Below is a small trained network, with its code and all its weights. Each question gives an input and a class and asks what happens when units are switched off, that is, made to give their printed mean instead of their output.

import numpy as np


def w(rows, s, z=0):
    codes = np.array(rows[::2]) - 128.0
    scale = np.full(codes.shape[1], s)
    scale[-1] = z or s
    return codes * scale


def f(y):
    return np.maximum(y, 0)


def log_softmax(a):
    a = a - a.max(-1, keepdims=True)
    return a - np.log(np.exp(a).sum(-1, keepdims=True))


def net(x, mask):
    res = np.array(x, float).reshape(1, 6) / 4 @ E
    y = f(res @ A[0][:, :-1].T + A[0][:, -1])
    res = res + np.where(mask, y, B[0][:, -1]) @ B[0][:, :-1]
    return log_softmax(res[-1] @ U[:, :-1].T + U[:, -1])


A, B = {}, {}
E = w([
[2,25,242],'x0',
[127,127,129],'x1',
[129,128,129],'x2',
[124,128,129],'x3',
[203,162,242],'x4',
[186,15,87],'x5',
],0.0081)
A[0] = w([
[141,162,102,60],'n1',
[106,106,85,63],'n2',
[199,18,85,242],'n3',
[161,45,117,195],'n4',
[79,191,111,149],'n5',
[69,221,130,145],'n6',
[90,162,5,144],'n7',
[250,171,107,49],'n8',
[29,146,77,190],'n9',
[199,202,77,63],'n10',
[223,163,175,180],'n11',
[181,92,98,155],'n12',
[54,51,149,42],'n13',
[94,137,95,253],'n14',
[101,129,143,137],'n15',
[152,127,158,240],'n16',
[88,92,86,187],'n17',
[203,153,53,78],'n18',
[202,128,56,57],'n19',
[56,95,94,131],'n20',
[174,117,211,179],'n21',
[143,200,93,23],'n22',
[115,101,190,97],'n23',
],0.013,0.0051)
B[0] = w([
[21,35,179,154],'n1',
[62,130,110,152],'n2',
[131,209,171,250],'n3',
[170,184,151,207],'n4',
[164,149,183,181],'n5',
[199,144,185,198],'n6',
[128,138,77,231],'n7',
[98,49,146,218],'n8',
[93,181,103,213],'n9',
[75,84,149,221],'n10',
[100,192,42,210],'n11',
[121,187,147,182],'n12',
[70,116,212,213],'n13',
[165,162,75,196],'n14',
[146,94,102,156],'n15',
[113,193,28,185],'n16',
[120,158,119,192],'n17',
[69,132,180,219],'n18',
[67,119,211,203],'n19',
[144,124,81,191],'n20',
[73,157,2,206],'n21',
[68,101,197,174],'n22',
[37,115,140,186],'n23',
],0.007,0.011)
U = w([
[41,32,182,8],'0',
[109,129,100,248],'1',
[66,138,16,15],'2',
[121,124,119,254],'3',
[110,128,118,214],'4',
[177,190,229,56],'5',
[249,78,97,73],'6',
],0.011,0.0079)

Each question gives the input, the list of numbers given to net, and the class t.
The units are the neurons (one row each of A and B). Each row of codes is followed by its name. A weight is (code - 128) times the scale printed after its matrix; where a second scale follows, it is the last column's (A, B and U).
mask holds one flag per neuron, in row order. A switched-off neuron (its flag False) gives its mean, the last column of its row in B, instead of its output. The means were averaged over made-up inputs and are rounded, as every weight is.
A unit's drop is (log p(t) with every unit on - log p(t) with that unit switched off) / (log p(t) with every unit on - log p(t) with every unit switched off).
The circuit of an input: a set's keep is (log p(t) with only the set's units on - log p(t) with every unit switched off) / (log p(t) with every unit on - log p(t) with every unit switched off). Starting from the 12 units with the biggest drops (on a tie, the unit counted first), units are removed one at a time, each time the one whose removal leaves the highest keep (on an exact tie, the one counted first), for as long as the keep stays at least 0.8.
circuit, biggest first: the units of the circuit, biggest drop first
unit that matters most: the unit with the biggest drop
top k neurons: the k neurons with the biggest drops, biggest first
input [3,-5,-5,-4,-1,6], class 5: circuit, biggest first	[n3; n4; n21]
input [-8,6,5,5,0,8], class 0: top 4 neurons	[n8; n19; n10; n18]
input [-7,7,-4,2,4,-5], class 0: circuit, biggest first	[n8; n10; n22]
input [5,-2,1,1,7,1], class 2: top neuron	[n21]
input [-2,-3,-4,5,-3,6], class 5: circuit, biggest first	[n3; n21; n4]
input [-4,1,-1,-2,7,-2], class 2: circuit, biggest first	[n11; n21]
input [-6,-4,0,1,5,-2], class 0: circuit, biggest first	[n8; n10; n22]
input [7,3,-7,3,8,-1], class 2: circuit, biggest first	[n21; n16]
input [4,5,-1,0,-3,-6], class 5: circuit, biggest first	[n6; n21]
input [1,3,2,1,7,-4], class 2: circuit, biggest first	[n21; n11]
input [-1,-4,1,-2,-4,5], class 5: circuit, biggest first	[n3; n21; n4]
input [5,-2,1,-6,7,2], class 2: circuit, biggest first	[n21; n16]
input [0,2,3,-7,7,-6], class 2: circuit, biggest first	[n21; n11]
input [-6,-3,1,-2,-4,5], class 0: unit that matters most	n19
input [-6,2,-6,-2,8,-3], class 2: top 2 neurons	[n11; n21]
input [-5,3,2,3,-3,-6], class 5: top 2 neurons	[n6; n5]
input [-7,6,6,-7,-1,6], class 0: top 2 neurons	[n8; n19]
input [-5,-4,1,3,-4,3], class 0: top 2 neurons	[n19; n18]
input [-4,2,2,0,8,-1], class 2: top 2 neurons	[n11; n21]
input [2,-6,-6,1,-1,-8], class 5: unit that matters most	n6
input [-7,0,-7,0,5,-5], class 0: top 2 neurons	[n8; n10]
